Table B holds the same points as the rows below and some others, measured another way and shuffled. Each row below is followed by which row of B it is.
B:
1: [-101  229 -107  -69   66 -122  162  359  -20 -165 -488  152  -47 -128
  -10  -89 -123  338 -222  245  293  186   85   88 -104 -266  236 -168
  174 -201   -1   88  -19   97   -4]
2: [-220 -385   78   21  296   -3  301 -185 -124  174   85   61   65 -117
 -240  132  184  210  -50 -363   47 -163  286 -295  -91   91 -192   68
 -138  197   29 -185   30  -42 -245]
3: [ -14  -92  109 -485   -8 -155 -540   64 -149 -265 -209  130 -165 -177
 -142 -451    4   12  529  223  591 -258  480  763 -174  -92   96   96
 -528   87  125  178   54  193 -669]
4: [-393   45  -36 -237  127   99  579  458   39  132 -253  380  465 -679
  -40  -64  -46  410  100 -200  299 -262  522 -782 -404 -375  260  366
 -260  291  522  270   49   22 -634]
5: [  18   96  185  -23 -205  -10 -327  165  298  379   28  -88 -166   36
   88  123  218 -482  132 -223  -44 -291    5   13  210  -57   40   60
   82   76  -73 -155   38 -186 -201]
6: [ -50  -52   80 -155   82 -170 -399  -63  -70 -149 -155   54 -222   60
 -126 -266   29   95   73  128  277  -40  219  649  -47  -19  -61   13
 -210  -72  -62   -2   16  222 -269]
7: [  -8 -196   42 -111  135 -193 -331 -205 -176 -196 -104  -16 -272  168
 -181 -190   55  123   24  140  257   47  156  718  -12   97 -150 -133
 -139 -107 -195 -103   -1  183 -131]
8: [ -15  109   47 -150 -230 -139 -534  186  120   52  -32  -94 -227  112
  197 -115  -74 -152  130  305   82   30    2  739  -71  -32   32  -43
  179 -316 -168   80  -94  300  -74]
9: [ -67 -253 -177   52 -172   55  313 -132  150  -58  129  178  242  111
  -73  152  253  -25 -309 -155  -19  116   59 -122  152   74  -74   -4
  -11  410 -160 -192   63 -242  -76]
10: [-102 -276 -117  -48 -123   68  303  -61   82   -2  110  161  244  -35
  -75  125  216    0 -117 -165   64  -12  175 -174   47   48  -33   31
  -78  389  -54 -126   50 -200 -210]
11: [  -7 -267 -122    5 -315   59  186  -24  163  154  257  -46  119  146
   98  330  210 -251  -95  -85 -111   78  -63  -37  143  144  -35 -150
  269  188 -283 -211  -23 -244   71]
12: [  44 -246  212 -374  -18 -175 -619   28 -233  109   30 -283 -430   -2
    8  -59   -7 -232  647  203  320 -242  218  803 -139  129  -31 -216
    2 -331 -184  -14  -98  175 -236]
13: [-190  -94  361   73  492  -47   60   25  -99  497 -169  -87 -246 -217
 -267  157  187   50   91 -546   57 -457  252 -493  -16  -68 -119   74
  -69  -30  152 -242   50  -98 -285]
14: [ -28   64   92 -224 -170 -141 -547  179   49   57  -53  -93 -247   26
  154 -147  -76 -138  258  269  165  -61   99  721 -110  -35   44  -19
   77 -293  -94  101  -83  294 -178]
15: [ -75 -272  -54 -205 -296   65  -35  -65  171   15  244  157  237  -49
    5  -14  216 -209  149 -117   98 -152  265  101   23   53  -33  201
 -258  456    3  -31   61 -113 -441]
16: [-160 -253  -63   63   -1   40  242 -185  124   20  126  209  226   31
 -139   47  245   79 -273 -276  -20  -17  181 -165   75   43 -146  169
 -182  416   -6 -162   90 -107 -247]
17: [ -15  203   80  -96 -146    2  -57  314  249  157 -236  146   -5 -159
   -9   -8  170 -253   44 -174  185 -263  149 -198  148 -243  221   86
  -91  243  106  -43  101 -263 -351]
18: [-161 -270  -60  191   -9   32  260 -232  159  137  220  100  175  149
  -83  190  246   43 -386 -294 -203   53   37 -174  114  118 -223  114
   39  291 -133 -243   31  -78  -39]
19: [-193  170   91  -23  155 -142 -154  262  -18  166 -238  -44 -182  -99
   81  -54 -161  236  -47  146   79   19   83  237 -224 -139   33   -4
  231 -450    9   88  -97  367  -25]
20: [ -42   33  -17 -170  126 -154  -53  151 -145 -212 -387  106 -155  -74
 -135 -170  -33  240   -9  188  389   50  196  329  -74 -138  120 -165
  -60 -112  -25   26    9   72 -163]
21: [-101  227  162  532   22  -30    5  118  393  695   59 -263 -263  298
  179  497  152 -252 -595 -352 -588   48 -433 -334  286   16 -172  -78
  757 -363 -299 -388  -71  -51  487]
22: [ -31 -348  -61 -230 -227   60  128  -16   38   47  179   74  162  -81
  -30  131  219 -202  231 -119  167 -143  231  -33   28   81   25  -35
 -107  371  -69  -99   28 -259 -315]
23: [ -23  103  -97  211  -61 -168 -157   -7  105  -46 -110  -71 -231  369
   95   52  -30  120 -502  254 -126  392 -250  561  102   44 -104 -229
  460 -383 -388 -143  -83  240  381]
24: [  10  -51  129  414  106  -59  -38 -259  219  293   39  -99 -252  385
 -152  278  356 -227 -537 -430 -294   -8 -220  -93  445  122 -267  -99
  223   88 -318 -500   78 -257  219]
25: [-147   45 -164  -11 -425  100  199  245  386  162  153  166  345  -53
  242  143   87 -129 -196  -20 -132   63   16 -189    3  -99   98  175
  189  222  -14   31  -12  -54 -120]
26: [ -57 -287  -47  -38 -300   58   56  -21  157  247  336  -91   95   90
  131  293  181 -284   43  -94 -134  -24   -3   23   53  164  -75  -57
  220  133 -221 -158  -51 -120  -26]
27: [  11  572  -43  349 -489    4  -56  508  663  475  -87  -86  -73  237
  440  367   58 -440 -577    1 -458  191 -513 -186  335 -213  190  -78
  831 -272 -266 -147  -69 -116  437]
28: [  62   -9  171    9  -79  -39 -307  -38  210  204  -16  -19 -199  117
  -94   38  309 -407   25 -293   43 -278   56   95  305   -5  -44   40
 -115  236 -103 -250  107 -265 -251]
29: [  69  114  156   87 -309  -21 -391  110  382  414  127 -156 -215  213
  173  207  240 -591  -14 -188 -202 -189 -160  146  311   12  -13    2
  266    4 -219 -232   11 -178  -11]
30: [  -1   66  273  -43  -94  -22 -295  263  169  560   19 -252 -288  -47
  121  253  144 -471  289 -233  -49 -368  -16  -79  110  -42   51  -66
  266 -163  -84 -165  -33 -152 -110]
31: [-110  -89  123  200  271 -199 -272 -196  -75  127  -30 -164 -363  281
  -88   26   23  174 -290   -3 -116  121  -62  499   10  127 -296 -115
  241 -402 -274 -223  -73  321  198]
32: [ -33  338   81 -138 -200    5 -107  464  311  168 -311  174   18 -235
   65  -67  108 -252   79 -111  209 -273  155 -202  100 -332  313  144
  -81  193  183   59   94 -208 -407]
33: [ -38 -589   31  -55   34   18  124 -364 -115  113  302  -59    5  109
 -214  225  326 -138  101 -306   42 -147  193   14  109  282 -244 -103
 -117  347 -215 -324   34 -256 -172]
34: [ -16  145   51  271   34  -41   46  -41  292  122 -177  129  -82  184
 -148   80  301 -123 -505 -338  -87  -32  -75 -203  377  -95  -53   47
   18  258 -104 -313  130 -279  -34]
35: [ -44 -246  -88  -69 -329   71  169   94  155  228  251  -59  136   24
  150  316  157 -259   38  -68  -74    1   -4  -91   53  100   16 -111
  281  137 -207 -131  -50 -196   -2]
36: [ 114  109 -166 -249 -460 -125 -431  178  168 -317 -119   89  -85  177
  171 -222  -22 -179   39  482  267  207    4  894   75  -57  172 -142
   54  -44 -241  106  -22  111 -100]
37: [-249  -26  -99    9   49   56  509  212   99  104 -122  231  299 -248
  -33  114   58  266 -239 -166   53   -3  195 -523 -128 -170   90  122
   44  199  148   10   24  -63 -198]
38: [  -4   23  183  286  108  -72  -85  -46  172  413  -31 -175 -309  237
  -69  297  256 -271 -295 -362 -215 -112 -180 -130  322   53 -145 -150
  316  -78 -259 -404   24 -211  176]
39: [ -93  260  214 -148  -12  -13 -126  454  181  364 -279   38  -97 -326
   42   19   75 -217  252 -200  192 -409  210 -294  -20 -300  247  125
  -25   17  216   39   47 -126 -402]
40: [  34  -37   93 -209 -236 -143 -524  235  -20  231   75 -348 -370  110
  282  118 -132 -259  376  363   48   16  -83  757 -121   93   39 -297
  480 -584 -321   26 -199  274  132]
41: [-297   47   80 -142  517 -157  186  242 -310  -44 -515  143  -97 -385
 -217 -200 -183  658    9   55  413  -65  390  -48 -396 -249   89    6
 -104 -294  250  138  -21  321 -280]
42: [ -17 -209  301  255  265  -91 -241 -343   45  371   92 -168 -362  275
 -250  183  369 -257 -168 -512 -165 -253  -14   20  324  176 -338  -17
   -8   70 -221 -478   74 -177  -28]
43: [  41 -392 -161  133 -278   35   87 -385  186  -45  351   44  105  406
  -62  214  362 -247 -348 -161 -160  175  -92  208  327  274 -238  -93
   55  411 -399 -357   52 -266   77]
44: [-116  190   -4 -250   -1 -118 -179  312    9 -146 -360  181  -44 -213
    4 -287 -111  202  104  231  373  -44  270  341 -194 -256  195   74
 -140 -105  142  217    2  230 -354]
45: [-130   14  132 -224  142 -163 -319  149 -116   15 -221    7 -204 -152
  -52 -219  -83  151  233  137  300 -144  275  435 -223 -106   31   39
 -107 -242   73  110  -37  306 -319]
46: [ -78  144  -91  -95   21 -139    7  259  -40 -158 -363   94 -101  -50
   11 -110 -111  258 -140  276  266  182   74  307 -110 -175  156 -168
  155 -230  -69   73  -48  164  -14]
47: [ -10   68  -41 -383 -130 -127 -261  280  -70 -244 -311  111  -98 -151
   23 -265  -88   64  286  364  487  -16  267  568 -151 -166  237 -104
 -120  -91   11  186  -24  141 -328]
48: [-160 -208    2   72  -67   28  159   22  107  332  214  -78   67   26
   76  286  106  -57  -89 -175 -173  -27   16 -157  -31   94 -110   -3
  277  -11 -128 -143  -65   -8   22]
49: [-193 -341   -6  100  165   24  379 -159  -36  207  137   24  106  -10
 -145  255  185  149 -196 -314  -81  -34  121 -321  -13  114 -186  -13
   83  157  -89 -242    6  -98  -50]
50: [ -42 -229  -55 -334 -369   83   75  230   85  127  155   26  183 -198
  130  152  119 -289  403   -6  197 -192  230  -55  -65   -4  174  -35
    5  261  -18   30  -21 -217 -343]
51: [ -98  154 -103   31    9 -146  -16  171   35 -125 -289   85 -103   71
   42  -79  -95  261 -327  253  105  264  -23  348  -56 -126   62 -129
  232 -269 -134   19  -53  227  107]
52: [ -67 -183  221 -481   95 -153 -456  234 -314  136 -116 -218 -343 -263
   15 -109 -141  -34  778  226  446 -318  359  581 -357  -11   95 -166
  -34 -404   21  152 -119  266 -367]
53: [-192  214   52 -251  160 -134 -104  375  -60  -90 -449  200  -39 -336
  -39 -313 -160  345  120  182  413 -100  352  190 -292 -321  221  115
 -177 -168  258  246   -2  297 -417]
54: [ -73    9   55  -85  123 -151 -122  158 -120   32 -238  -75 -248  -15
  -18   -8  -66  147   31  159  203   37   75  320 -105  -55   44 -206
  192 -333 -118  -23  -65  164    7]
55: [   4   72 -108 -210 -130 -124 -147  195  -15 -266 -282  118  -86    4
   16 -177  -49   94    7  335  348  145  124  516  -41 -123  170 -167
    9  -79 -107   78  -10   91 -131]
56: [-243  355   25  143   92 -129  -10  434  120  278 -278  -69 -145  -63
  228   74 -254  291 -314  198 -120  184 -108   75 -231 -223   81  -38
  561 -644  -36   96 -155  435  230]
57: [-161 -225  -61  -18  -46   61  336   38   61  164   98   72  188  -95
  -17  212  134   45  -89 -184   -9  -31  138 -300  -39   15  -19   10
   86  194  -26 -104    5 -126 -127]
58: [  35  207  236 -101 -449   15 -534  444  400  656  162 -299 -237  -17
  410  268   79 -736  387  -58 -177 -339 -119  119   97  -65  141    8
  437 -257 -114  -40  -88  -53  -81]
59: [ -26  -14  -14 -179   79 -151 -107  116 -146 -184 -322   62 -175  -43
 -109 -138  -20  169   45  193  371   41  178  394  -63  -91   95 -190
  -41 -117  -80    4   -1   61 -147]
60: [ -85 -197 -151  264 -229   41  177 -227  309   97  301   84  182  323
   46  227  262 -103 -536 -187 -322  208 -125   -5  235  160 -225   61
  190  273 -278 -276   21  -98  131]
61: [-200 -563  156  231  309  -13   92 -516  -86  357  409 -147  -83  209
 -229  293  299   41 -183 -491 -281 -117   94  -78   50  347 -508   57
   19  107 -208 -411   -7   17  -11]
62: [-182   51  110  -90  328 -172 -121  112 -157  -32 -345   78 -184 -148
 -153 -212  -90  372  -18   67  281  -57  262  252 -211 -155   -3   31
 -102 -237   99   59  -18  302 -242]
63: [-159 -363    5  -79   86   30  281  -99  -65  122  116   79  142 -120
 -145  138  185   81   41 -263   96 -139  266 -233  -61   67  -95   34
 -117  268    1 -134   35 -123 -268]
64: [-136  -59  156 -144  308 -159  -92  195 -267  152 -270 -143 -309 -162
  -57   15 -128  240  206   96  252  -86  181  213 -248  -59   26 -218
  176 -451  -38   -5  -96  235  -60]
65: [-121 -253  -84  -93  -44   59  409   47    7   49   10  142  214 -151
  -97  163  171   49  -14 -180  142  -68  215 -333  -10  -14   45  -32
  -41  325   -7 -104   31 -242 -221]
66: [ -54 -109   91 -145  146 -174 -251   29 -199   -4 -157 -116 -293   21
  -68  -55  -56  139  137  181  236    5  133  518 -133   25  -43 -199
   97 -322 -148  -40  -70  217  -51]
67: [ -44  -20   -9 -206  149 -171 -229  -79 -113 -414 -358  280 -108  -23
 -286 -431   69  258  -34  120  486  -19  355  548   -9 -133   23   55
 -482  181   60   32  107  102 -448]
68: [  17  254   -4   75 -204    2    9  218  357   74 -218  188   28   29
   -4   27  221 -236 -278 -163   47  -72  -13 -179  298 -207  163   55
   13  290  -23 -131  115 -312 -158]
69: [  61  194   19  155 -251  -12 -142   88  411  150  -82   85  -60  188
   33   84  278 -374 -325 -195  -95  -48 -112  -18  377  -99   43   36
   91  240 -143 -230  102 -280  -62]
70: [ -83   82  -47 -210   30 -144 -126  200  -82 -224 -338  141  -86 -109
  -40 -239  -93  251   20  278  374   76  218  439 -149 -170  137  -53
  -71 -122   20  124  -12  206 -221]
71: [ -57  165  148   29   -3  -16  -65  199  223  251 -208   94  -78  -93
  -67   39  202 -198  -70 -285   68 -267  107 -251  167 -188   94  103
  -59  178   77 -128   96 -213 -282]
72: [ -60 -337  -24  127 -156   40  195 -100  108  351  339 -185   13  193
   79  456  205 -220 -141 -192 -270   52 -125 -113  125  231 -177 -190
  426   12 -343 -309  -78 -165  216]

[ -31    3   83   98    1  137 -197  199   -5   16  -97  -29  111   81
 -199 -107  166 -119  -66  -41 -164   22  -95  120 -151  -31   47   36
 -175  -85 -125   21 -116]	34
[ -58   84  152   31   36  108 -249  229   24  -85 -199   66  266  -96
 -153 -190  125   25   27   66 -104 -116   60   25  -46   86  -32 -169
 -144 -175 -174  -20  -35]	69
[ -21   14   48  132   64  176 -166  153  -92   84  -27  -93  -27   44
  -94 -180   53 -157 -167  -10  -71   38  -58   98 -145   51   19   62
  -67   -5  -84   94 -149]	16
[-121  243  -88  157  263  -29 -155   78  -42   11 -281  -29 -158   62
  -56 -292   96 -105 -194   30   -5  -77  -76   48 -118  159  165  136
   21   49 -152   75 -273]	33
[ 195  -79  -80   40  311 -317  125  -32    5   68  -98    9   22  595
  -10  -51  243 -164 -276 -147    0   63  -64  238  -83 -122  328  295
   59 -257  162 -130 -283]	7
[-101  123   67 -307 -286  170 -221  153  243  -29 -164  108  121 -329
 -234  182 -126  138  381  164 -264  366  -70 -368 -156 -287   70  -56
 -356  223 -362  113  425]	56
[-109  136   30  -99    2    9 -155   32  145 -136 -220   97  -90  -45
 -257   55   72  -21  186    8 -228   24 -164  -96  -97 -104  -17   50
 -144  176 -197   -9    5]	72
[  28   -1  204   46  127   34 -230  250   28 -149 -185  108  407   -8
 -105 -196  201   35    6   46  -80 -254  150  116   15  128  -82 -275
  -75 -377  -76 -108  -75]	36
[  23   44  112 -126  155  -43  -24  -72  -23  -92  -36  102  -69  -58
  -30  -88  -89   15   54   76   19 -127  102  -79   92   92 -197 -117
  131   34   29  -71  -33]	5
[  27  -19  136   38   96  176 -159  129  -98    5   30  -18   59 -111
   -1 -185  -61  -51  -76   83   -9  -85  121   15  -23  137 -168 -163
   45  -77  -29   52  -45]	47
[ 255 -196  -25  -40  120 -121   98   48  -16  187   94  -57  114  442
   50   36   73 -137 -230  -70  -14  289   10  137 -140 -224  284  221
  -22 -237  137  -19  -46]	20
[   9   54    1  -62  108  -73    0  -44   13   11  -84   32 -130  140
 -106  -33   26  -84  -34  -14  -60   70  -76  -10  -53  -49   50  142
    0   80  -21  -23  -97]	66
[-104  190  -48   70  101  155 -193  140  -60  114 -145  -84 -112 -138
   -2 -241  -85  -56 -128  119    1  115   -6  -95 -159   99  118   58
  -45  126 -210  192  -47]	63
[-130  140   91  -62 -115   13 -251  244  214 -122 -368  134  304   25
 -377    7  293   40  188  -15 -296   62 -153   -5 -148 -167  190   10
 -400 -101 -311  -63   33]	23
[ -39   69   89   46   12  196 -218  218  -51   71  -83  -40  130 -128
  -48 -209  -18  -24  -70  102  -37   61   63  -29 -114   71   29  -84
 -111  -65 -170  113    7]	70
[  41    0   40 -123   -7  -23    3  -15   24   67  -18   34  -48  102
 -117   25  -18  -51   11    1  -74  189  -51  -55  -61 -134   64  120
  -76   69  -35  -16   18]	54
[ 140 -155  127 -107  -48  179   61  -23 -185  239  301  -85  -80   -9
   67  -61 -258  -92 -136   66   72  254  122  -60  -20  -28 -128   16
   67   64  101   81   71]	53
[ -43   93  -23  -83   39 -167   19  -69  105  -25 -203   88 -117  287
 -281   57  193  -99   33 -113 -169  117 -232   33  -83 -179  171  283
 -141  108  -74 -101 -147]	31
[-244  371  -12   61  148  -61  -93  -43  -70   15 -342   58 -219  -16
 -199 -338  102  -40 -106   32   29 -100 -114  -34   -1  211  101  172
  -38  190 -194  -15 -303]	42
[ -74  187  -17  137  238   16 -221  177  -10  -46 -274   -3   43   -7
  -36 -277  116  -49 -132   67  -25 -127   11   48 -102  160  116  -18
  -17  -95 -164   62 -184]	6
[ 176 -101   29   45  204 -279   68   59   24   29 -141   63  244  590
 -132  -56  369 -132 -222 -170  -61    6  -51  302  -59 -125  301  206
  -77 -399  120 -213 -274]	43
[  17  -25  102  -26  -46   38   27   -6  -95  154   42   -7  -18  201
 -174  -87   67 -123 -124  -69  -42  156  -71   83  -44  -60   45  176
  -96   10   16  -42 -138]	18
[ -85  226 -187  -40  154   25  -75  -36   13  122 -134  -84 -390  -86
   55  -95 -212  -64  -78  131    6  263  -88 -227 -184  -24  202  231
   41  353 -180  231   15]	13
[ 279 -132  -61   95  498 -223   98  -31 -129   71   63  -61  -38  396
  289 -187   -5 -142 -384    3  186  -86  188  185   -5  105  111   57
  347 -315  279  -34 -249]	3
[  21   80   10 -233  173 -121   -7 -136  102 -143  -88  125 -206  -87
  -14   73 -164   42  181  110  -45  -14   34 -218   45  -33 -139  -48
  146  190  -18  -23   84]	30
[  -2   16   64   16  -22  202 -103  114 -120  186   57  -87  -12  -64
  -13 -178 -106  -80 -140   79   15  188   46  -42 -106   32   31   39
  -64   45  -88  135   -1]	65
[ 124  -76  -18  -89   41    7  -12   53   27  120   43  -39   -5  148
    0   51  -56  -80  -66   19  -67  277  -16  -40 -144 -184  153  128
  -51  -10   -9   63   69]	57
[-101  121   11   37   49  -55 -129   80   93  -78 -274   61   -8  198
 -310  -40  275 -110   11 -103 -217   -6 -231  101 -130  -87  145  187
 -195   21 -154  -66 -197]	24
[  52  -91  139   47   33  144 -162  170  -26  -21    9  -13  140   45
 -115  -75   82 -100  -41  -14 -131  -35    8  107  -82    2  -94  -87
  -74 -137  -35    1  -63]	55
[   3   33   23  -39   -4  107  -20    5 -100  184   46  -61 -131   28
  -49 -113 -103  -95 -125   41    6  227  -23  -49  -91  -25   61  145
  -38  129  -51   94  -30]	62
[ 276 -206   20  -96  131  -62   65   52  -22  154  146  -39  142  254
  143   25  -75  -63 -161   32   35  242  147   30  -79 -155  149   42
   61 -229  141    8   79]	44
